Below is a small trained network, with its code and all its weights. Each question gives an input and a class and asks what happens when units are switched off, that is, made to give their printed mean instead of their output.

import numpy as np


def w(rows, s, z=0):
    codes = np.array(rows[::2]) - 128.0
    scale = np.full(codes.shape[1], s)
    scale[-1] = z or s
    return codes * scale


def f(y):
    return y / 2 * (1 + np.tanh(0.7978845608 * (y + 0.044715 * y**3)))


def log_softmax(a):
    a = a - a.max(-1, keepdims=True)
    return a - np.log(np.exp(a).sum(-1, keepdims=True))


def net(x, mask):
    res = np.array(x, float).reshape(1, 8) / 4 @ E
    y = f(res @ A[0][:, :-1].T + A[0][:, -1])
    res = res + np.where(mask, y, B[0][:, -1]) @ B[0][:, :-1]
    return log_softmax(res[-1] @ U[:, :-1].T + U[:, -1])


A, B = {}, {}
E = w([
[130,125,120],'x0',
[131,71,65],'x1',
[129,102,104],'x2',
[126,129,131],'x3',
[128,105,106],'x4',
[204,3,210],'x5',
[131,97,97],'x6',
[30,72,192],'x7',
],0.0046)
A[0] = w([
[196,157,98,23],'neuron 1',
[118,103,88,158],'neuron 2',
[141,132,124,49],'neuron 3',
[87,126,138,54],'neuron 4',
[140,128,123,146],'neuron 5',
[182,68,189,15],'neuron 6',
[104,123,134,13],'neuron 7',
[45,94,153,1],'neuron 8',
[92,158,100,52],'neuron 9',
[175,144,107,60],'neuron 10',
[3,69,152,69],'neuron 11',
[86,113,139,88],'neuron 12',
[173,136,90,93],'neuron 13',
[93,162,95,52],'neuron 14',
[94,151,109,65],'neuron 15',
[113,143,115,14],'neuron 16',
[81,92,89,77],'neuron 17',
[118,114,128,166],'neuron 18',
[138,120,129,46],'neuron 19',
[103,152,106,45],'neuron 20',
[133,92,119,94],'neuron 21',
[150,105,148,41],'neuron 22',
[60,108,151,110],'neuron 23',
[188,152,101,47],'neuron 24',
[148,115,138,27],'neuron 25',
[124,114,112,51],'neuron 26',
[143,112,145,121],'neuron 27',
[130,126,125,61],'neuron 28',
[158,94,161,84],'neuron 29',
[117,112,100,185],'neuron 30',
[100,76,61,97],'neuron 31',
[56,175,76,43],'neuron 32',
[183,134,127,25],'neuron 33',
[123,118,110,181],'neuron 34',
[116,133,134,107],'neuron 35',
[102,130,108,122],'neuron 36',
[128,100,88,101],'neuron 37',
],0.013,0.0047)
B[0] = w([
[229,133,117,140],'neuron 1',
[102,142,149,190],'neuron 2',
[170,99,126,72],'neuron 3',
[154,122,138,91],'neuron 4',
[127,139,124,153],'neuron 5',
[36,75,81,200],'neuron 6',
[183,91,126,62],'neuron 7',
[232,114,126,131],'neuron 8',
[116,86,113,126],'neuron 9',
[195,129,127,119],'neuron 10',
[254,166,89,255],'neuron 11',
[152,136,128,117],'neuron 12',
[191,140,142,160],'neuron 13',
[116,81,105,138],'neuron 14',
[120,99,121,115],'neuron 15',
[168,66,104,67],'neuron 16',
[127,130,158,122],'neuron 17',
[102,141,123,177],'neuron 18',
[161,101,126,70],'neuron 19',
[138,85,113,100],'neuron 20',
[112,110,141,121],'neuron 21',
[143,100,99,91],'neuron 22',
[163,154,132,177],'neuron 23',
[211,135,120,138],'neuron 24',
[162,93,113,70],'neuron 25',
[155,102,144,74],'neuron 26',
[110,122,115,137],'neuron 27',
[155,110,129,75],'neuron 28',
[90,107,94,151],'neuron 29',
[96,151,133,215],'neuron 30',
[110,124,198,167],'neuron 31',
[57,60,102,212],'neuron 32',
[183,119,92,91],'neuron 33',
[103,148,129,202],'neuron 34',
[132,120,137,110],'neuron 35',
[112,127,124,138],'neuron 36',
[130,123,165,131],'neuron 37',
],0.027,0.0022)
U = w([
[119,220,158,254],'0',
[114,235,136,195],'1',
[110,52,62,32],'2',
[254,198,120,51],'3',
[127,210,234,99],'4',
],0.0058,0.0038)

Each question gives the input, the list of numbers given to net, and the class t.
The units are the neurons (one row each of A and B). Each row of codes is followed by its name. A weight is (code - 128) times the scale printed after its matrix; where a second scale follows, it is the last column's (A, B and U).
mask holds one flag per neuron, in row order. A switched-off neuron (its flag False) gives its mean, the last column of its row in B, instead of its output. The means were averaged over made-up inputs and are rounded, as every weight is.
A unit's drop is (log p(t) with every unit on - log p(t) with that unit switched off) / (log p(t) with every unit on - log p(t) with every unit switched off).
The circuit of an input: a set's keep is (log p(t) with only the set's units on - log p(t) with every unit switched off) / (log p(t) with every unit on - log p(t) with every unit switched off). Starting from the 12 units with the biggest drops (on a tie, the unit counted first), units are removed one at a time, each time the one whose removal leaves the highest keep (on an exact tie, the one counted first), for as long as the keep stays at least 0.8.
circuit, biggest first: the units of the circuit, biggest drop first
unit that matters most: the unit with the biggest drop
k most important neurons: the k neurons with the biggest drops, biggest first
drop of u: that unit's drop, to one decimal
input [4,1,6,-1,-7,-6,1,5], class 2: circuit, biggest first => [neuron 32]
input [0,-7,-5,5,-3,-5,0,8], class 3: circuit, biggest first => [neuron 11; neuron 8]
input [-1,5,0,-3,2,5,-5,-7], class 3: circuit, biggest first => [neuron 1; neuron 24]
input [5,-5,-3,5,-6,8,2,-4], class 2: circuit, biggest first => [neuron 6; neuron 29]
input [-1,2,-2,4,5,-8,-8,-6], class 2: circuit, biggest first => [neuron 32; neuron 14]
input [-4,-4,-8,5,5,2,-1,-8], class 3: 2 most important neurons => [neuron 1; neuron 24]
input [1,7,-7,2,1,-3,4,-8], class 3: 4 most important neurons => [neuron 1; neuron 24; neuron 13; neuron 10]
input [-3,-6,-2,-2,-6,7,5,3], class 2: 2 most important neurons => [neuron 6; neuron 29]
input [3,-3,-8,5,-3,-6,7,-3], class 2: 2 most important neurons => [neuron 32; neuron 14]
input [3,-2,8,3,2,-6,-8,6], class 2: 3 most important neurons => [neuron 32; neuron 14; neuron 9]
input [-5,-3,5,5,1,7,-5,4], class 2: 2 most important neurons => [neuron 6; neuron 29]
input [-2,4,-8,5,-2,-4,-8,7], class 3: 2 most important neurons => [neuron 11; neuron 8]
input [5,-7,-7,-4,5,-8,-6,-3], class 2: drop of neuron 32 => 0.3
input [-1,2,-6,-5,2,6,-4,2], class 2: unit that matters most => neuron 6
input [-7,7,-7,-5,-3,-3,-6,-8], class 3: drop of neuron 24 => 0.2
input [1,-5,-4,1,-6,4,-1,6], class 3: drop of neuron 6 => -0.2
input [4,3,-4,6,0,-8,-8,3], class 2: drop of neuron 29 => 0.0
